Here is a tiny trained network, its code and every weight. The questions are about switching its units off for an input and a class, where a switched-off unit gives its printed mean instead of its output.

import numpy as np


def w(rows, s, z=0):
    codes = np.array(rows[::2]) - 128.0
    scale = np.full(codes.shape[1], s)
    scale[-1] = z or s
    return codes * scale


def norm(h):
    return h / np.sqrt((h * h).mean(-1, keepdims=True) + 1e-5)


def f(y):
    return np.maximum(y, 0)


def log_softmax(a):
    a = a - a.max(-1, keepdims=True)
    return a - np.log(np.exp(a).sum(-1, keepdims=True))


def net(x, mask):
    res = np.array(x, float).reshape(1, 4) / 4 @ E
    u = 0
    for l in range(4):
        y = f(norm(res) @ A[l][:, :-1].T + A[l][:, -1])
        res = res + np.where(mask[u : u + 3], y, B[l][:, -1]) @ B[l][:, :-1]
        u += 3
    return log_softmax(norm(res)[-1] @ U[:, :-1].T + U[:, -1])


A, B = {}, {}
E = w([
[71,99,124,189,204,178,46,83,73,202,156],'x0',
[145,86,30,194,127,68,233,255,123,154,3],'x1',
[236,121,156,163,129,136,111,114,237,167,107],'x2',
[170,158,81,56,24,55,26,77,15,223,216],'x3',
],0.0074)
A[0] = w([
[131,112,100,155,228,116,28,109,148,190,153,158],'0.n1',
[106,2,55,163,156,108,93,41,154,177,106,2],'0.n2',
[64,150,182,135,226,190,8,125,102,132,183,41],'0.n3',
],0.0058,0.0042)
B[0] = w([
[99,85,162,96,1,149,150,142,103,162,52,254],'0.n1',
[170,178,187,199,87,232,150,169,74,194,173,166],'0.n2',
[20,154,86,182,109,129,250,59,156,17,31,243],'0.n3',
],0.0079,0.0041)
A[1] = w([
[211,132,128,144,110,177,73,125,168,179,50,4],'1.n1',
[84,141,206,171,171,183,37,63,122,146,212,119],'1.n2',
[162,80,104,147,162,119,248,253,156,113,56,137],'1.n3',
],0.0068,0.0027)
B[1] = w([
[111,147,173,179,142,102,181,127,134,83,240,156],'1.n1',
[192,11,49,167,224,25,220,172,137,87,103,154],'1.n2',
[111,24,197,116,160,49,254,105,96,191,42,246],'1.n3',
],0.009,0.012)
A[2] = w([
[130,94,218,92,133,136,105,143,169,172,50,55],'2.n1',
[72,119,46,88,37,39,106,126,78,115,145,5],'2.n2',
[208,180,121,171,103,123,174,254,229,133,88,205],'2.n3',
],0.0066,0.0028)
B[2] = w([
[145,126,133,79,83,248,116,151,108,162,143,230],'2.n1',
[96,175,173,77,117,128,67,149,45,91,185,252],'2.n2',
[133,116,180,152,158,88,59,67,178,164,169,253],'2.n3',
],0.011,0.0044)
A[3] = w([
[180,119,64,136,62,113,131,132,42,138,152,209],'3.n1',
[90,107,36,124,96,193,61,167,98,203,107,85],'3.n2',
[2,76,140,108,211,190,157,125,182,67,106,4],'3.n3',
],0.0094,0.002)
B[3] = w([
[81,129,13,122,164,164,145,101,182,29,67,199],'3.n1',
[173,172,241,152,206,126,163,162,183,138,74,148],'3.n2',
[35,119,44,205,203,53,197,12,128,86,103,255],'3.n3',
],0.011,0.0093)
U = w([
[96,247,123,96,157,184,45,207,92,130,66,3],'0',
[96,81,93,178,198,60,207,48,150,83,60,245],'1',
[74,186,60,2,106,120,41,122,84,47,193,92],'2',
[160,82,215,100,77,92,144,179,94,231,96,70],'3',
[197,141,191,142,148,78,40,115,201,175,231,66],'4',
],0.013,0.0062)

Each question gives the input, the list of numbers given to net, and the class t.
The units are the neurons (one row each of A and B). Each row of codes is followed by its name. A weight is (code - 128) times the scale printed after its matrix; where a second scale follows, it is the last column's (A, B and U).
mask holds one flag per neuron, layer by layer. A switched-off neuron (its flag False) gives its mean, the last column of its row in B, instead of its output. The means were averaged over made-up inputs and are rounded, as every weight is.
A unit's drop is (log p(t) with every unit on - log p(t) with that unit switched off) / (log p(t) with every unit on - log p(t) with every unit switched off).
The circuit of an input: a set's keep is (log p(t) with only the set's units on - log p(t) with every unit switched off) / (log p(t) with every unit on - log p(t) with every unit switched off). Starting from all 12 units, units are removed one at a time, each time the one whose removal leaves the highest keep (on an exact tie, the one counted first), for as long as the keep stays at least 0.8.
circuit, biggest first: the units of the circuit, biggest drop first
top k neurons: the k neurons with the biggest drops, biggest first
k most important neurons of layer l: the k neurons of layer l with the biggest drops, biggest first
drop of u: that unit's drop, to one decimal
input [6,5,3,2], class 3: circuit, biggest first	(3.n3; 0.n2)
input [-4,-5,3,1], class 4: circuit, biggest first	(3.n3; 1.n3)
input [-2,-8,2,6], class 2: circuit, biggest first	(1.n3)
input [4,-6,1,8], class 2: top 4 neurons	(1.n3; 2.n2; 3.n3; 0.n1)
input [-1,-1,7,3], class 4: circuit, biggest first	(1.n3; 3.n3)
input [8,7,7,4], class 3: circuit, biggest first	(3.n3; 0.n2)
input [-4,-3,5,6], class 2: top 2 neurons	(1.n3; 3.n3)
input [-6,4,8,7], class 4: circuit, biggest first	(2.n3; 3.n3; 1.n3)
input [5,-4,-5,5], class 2: top 4 neurons	(1.n3; 2.n2; 3.n3; 0.n1)
input [6,-5,-1,8], class 2: top 2 neurons	(2.n2; 1.n3)
input [5,1,-4,6], class 2: top 3 neurons	(2.n2; 1.n3; 3.n3)
input [-8,6,5,3], class 3: circuit, biggest first	(3.n3; 3.n1; 2.n3)
input [5,3,-2,4], class 0: top 3 neurons	(3.n3; 1.n3; 3.n2)
input [-4,5,8,5], class 4: most important neuron of layer 3	(3.n3)
input [5,2,6,-2], class 3: 2 most important neurons of layer 0	(0.n1; 0.n2)
input [-7,5,-4,6], class 2: top 2 neurons	(2.n2; 3.n3)
input [0,-6,-6,5], class 2: top 2 neurons	(1.n3; 2.n2)
input [2,2,7,0], class 3: top 2 neurons	(3.n3; 0.n1)
input [-3,-1,3,2], class 4: top 2 neurons	(1.n3; 3.n3)
input [-6,3,0,3], class 3: circuit, biggest first	(3.n3)
input [-5,7,5,5], class 3: top 2 neurons	(3.n3; 2.n3)
input [2,3,-3,5], class 2: top 2 neurons	(2.n2; 1.n3)
input [-8,-7,2,1], class 4: drop of 3.n1	0.1
input [-8,-7,4,3], class 4: drop of 0.n1	0.1
input [-7,6,2,0], class 3: drop of 0.n2	0.0
input [2,-7,2,6], class 2: drop of 1.n3	2.0
input [-1,7,1,1], class 3: most important neuron of layer 3	(3.n3)
